Below is a small trained network, with its code and all its weights. Each question gives an input and a class and asks what happens when units are switched off, that is, made to give their printed mean instead of their output.

import numpy as np


def w(rows, s, z=0):
    codes = np.array(rows[::2]) - 128.0
    scale = np.full(codes.shape[1], s)
    scale[-1] = z or s
    return codes * scale


def f(y):
    return y / 2 * (1 + np.tanh(0.7978845608 * (y + 0.044715 * y**3)))


def log_softmax(a):
    a = a - a.max(-1, keepdims=True)
    return a - np.log(np.exp(a).sum(-1, keepdims=True))


def net(x, mask):
    res = np.array(x, float).reshape(1, 5) / 4 @ E
    y = f(res @ A[0][:, :-1].T + A[0][:, -1])
    res = res + np.where(mask, y, B[0][:, -1]) @ B[0][:, :-1]
    return log_softmax(res[-1] @ U[:, :-1].T + U[:, -1])


A, B = {}, {}
E = w([
[177,157,100,200,94,192,120,108,75],'x0',
[209,3,212,84,167,116,96,75,83],'x1',
[157,93,120,133,98,204,186,49,181],'x2',
[83,101,105,221,120,74,87,66,158],'x3',
[174,96,29,84,135,50,129,150,78],'x4',
],0.012)
A[0] = w([
[94,152,92,186,160,166,111,91,177,199],'n1',
[100,122,133,212,149,189,168,75,142,104],'n2',
[84,125,138,151,146,70,89,138,180,154],'n3',
[142,145,200,197,117,234,173,117,174,185],'n4',
[67,140,124,110,143,140,162,181,177,94],'n5',
[43,125,134,140,113,50,94,110,148,98],'n6',
[117,83,97,159,108,85,28,114,158,129],'n7',
[113,147,180,132,78,235,111,79,153,194],'n8',
[108,128,128,189,92,182,102,122,118,212],'n9',
[190,174,120,136,121,141,97,191,28,103],'n10',
[150,101,161,48,171,136,135,170,128,151],'n11',
[120,109,151,106,140,82,157,113,146,191],'n12',
[148,71,182,123,138,164,62,67,85,132],'n13',
[196,57,230,140,141,163,94,62,74,181],'n14',
[124,144,77,140,128,118,144,139,158,4],'n15',
[185,21,110,172,99,162,123,64,189,67],'n16',
[140,130,39,161,52,161,149,82,109,241],'n17',
[153,123,165,136,144,97,64,95,119,166],'n18',
[97,162,91,199,89,125,123,109,126,19],'n19',
[154,107,84,118,121,104,99,137,54,125],'n20',
[89,155,90,252,63,126,154,75,161,208],'n21',
],0.012,0.0034)
B[0] = w([
[101,148,114,124,81,139,70,139,99,184],'n1',
[117,122,172,114,146,88,97,108,133,182],'n2',
[67,127,136,135,105,166,188,144,128,185],'n3',
[65,179,166,86,141,105,153,46,177,208],'n4',
[90,86,123,172,67,150,126,134,140,176],'n5',
[66,89,108,67,83,149,170,151,170,192],'n6',
[98,118,136,163,41,168,128,119,123,187],'n7',
[103,160,156,78,171,59,213,53,167,197],'n8',
[106,120,140,92,88,36,99,131,147,171],'n9',
[140,155,220,109,195,42,83,107,50,194],'n10',
[127,149,107,189,62,141,117,143,162,196],'n11',
[75,96,100,114,114,103,134,137,115,164],'n12',
[160,38,121,163,138,167,195,163,121,213],'n13',
[124,2,90,173,174,122,218,236,157,254],'n14',
[152,120,99,157,120,171,150,119,103,151],'n15',
[164,102,165,104,199,30,94,108,139,208],'n16',
[144,207,148,113,165,132,134,77,42,200],'n17',
[115,97,112,126,137,173,177,143,125,178],'n18',
[178,76,101,191,90,112,97,203,164,173],'n19',
[140,151,152,107,153,139,155,130,92,188],'n20',
[133,107,76,189,26,124,42,184,108,222],'n21',
],0.011,0.02)
U = w([
[184,106,141,133,200,74,181,102,196,39],'0',
[144,152,94,209,67,146,33,169,121,229],'1',
[254,105,111,170,234,111,107,163,20,2],'2',
[102,128,157,99,166,26,104,89,105,182],'3',
[66,211,136,67,123,192,216,51,111,95],'4',
[97,47,107,170,125,162,202,193,170,179],'5',
],0.0099,0.0032)

Each question gives the input, the list of numbers given to net, and the class t.
The units are the neurons (one row each of A and B). Each row of codes is followed by its name. A weight is (code - 128) times the scale printed after its matrix; where a second scale follows, it is the last column's (A, B and U).
mask holds one flag per neuron, in row order. A switched-off neuron (its flag False) gives its mean, the last column of its row in B, instead of its output. The means were averaged over made-up inputs and are rounded, as every weight is.
A unit's drop is (log p(t) with every unit on - log p(t) with that unit switched off) / (log p(t) with every unit on - log p(t) with every unit switched off).
The circuit of an input: a set's keep is (log p(t) with only the set's units on - log p(t) with every unit switched off) / (log p(t) with every unit on - log p(t) with every unit switched off). Starting from the 12 units with the biggest drops (on a tie, the unit counted first), units are removed one at a time, each time the one whose removal leaves the highest keep (on an exact tie, the one counted first), for as long as the keep stays at least 0.8.
units of the circuit, in order: the units of the circuit, biggest drop first
unit that matters most: the unit with the biggest drop
top k neurons: the k neurons with the biggest drops, biggest first
drop of u: that unit's drop, to one decimal
input [7,-5,-2,1,4], class 1: unit that matters most	n21
input [-1,-8,-2,-4,-6], class 1: top 2 neurons	[n21 n14]
input [-5,-5,6,7,-8], class 3: top 3 neurons	[n8 n4 n2]
input [2,6,6,8,4], class 2: units of the circuit, in order	[n17 n6]
input [-6,-8,-6,-4,-8], class 4: top 4 neurons	[n14 n13 n21 n4]
input [3,-8,7,3,-5], class 3: top 2 neurons	[n8 n4]
input [-3,-6,5,-8,6], class 4: top 3 neurons	[n14 n21 n19]
input [1,7,7,8,-7], class 0: top 2 neurons	[n16 n8]
input [6,-3,-6,-8,-1], class 2: top 3 neurons	[n4 n8 n6]
input [-5,2,-6,-4,3], class 3: top 3 neurons	[n14 n21 n13]
input [3,-4,6,7,-5], class 3: top 4 neurons	[n8 n4 n2 n16]
input [1,8,1,-8,8], class 2: top 3 neurons	[n10 n6 n20]
input [3,-5,5,3,-2], class 3: top 2 neurons	[n8 n4]
input [8,4,-5,-5,-2], class 2: units of the circuit, in order	[n10]
input [5,4,5,5,-1], class 0: top 2 neurons	[n16 n14]
input [1,-1,-7,1,-6], class 3: top 2 neurons	[n14 n13]
input [7,-6,6,7,-7], class 3: top 3 neurons	[n8 n4 n2]
input [-8,1,1,-3,-8], class 4: top 2 neurons	[n4 n8]
input [-7,-7,2,5,0], class 1: drop of n14	0.3
input [-1,-8,4,1,-3], class 1: units of the circuit, in order	[n21]
input [-3,0,4,-1,4], class 3: drop of n13	0.4
input [-3,-2,8,-6,-8], class 4: drop of n20	0.0
input [7,-7,-2,-3,1], class 1: drop of n21	0.1
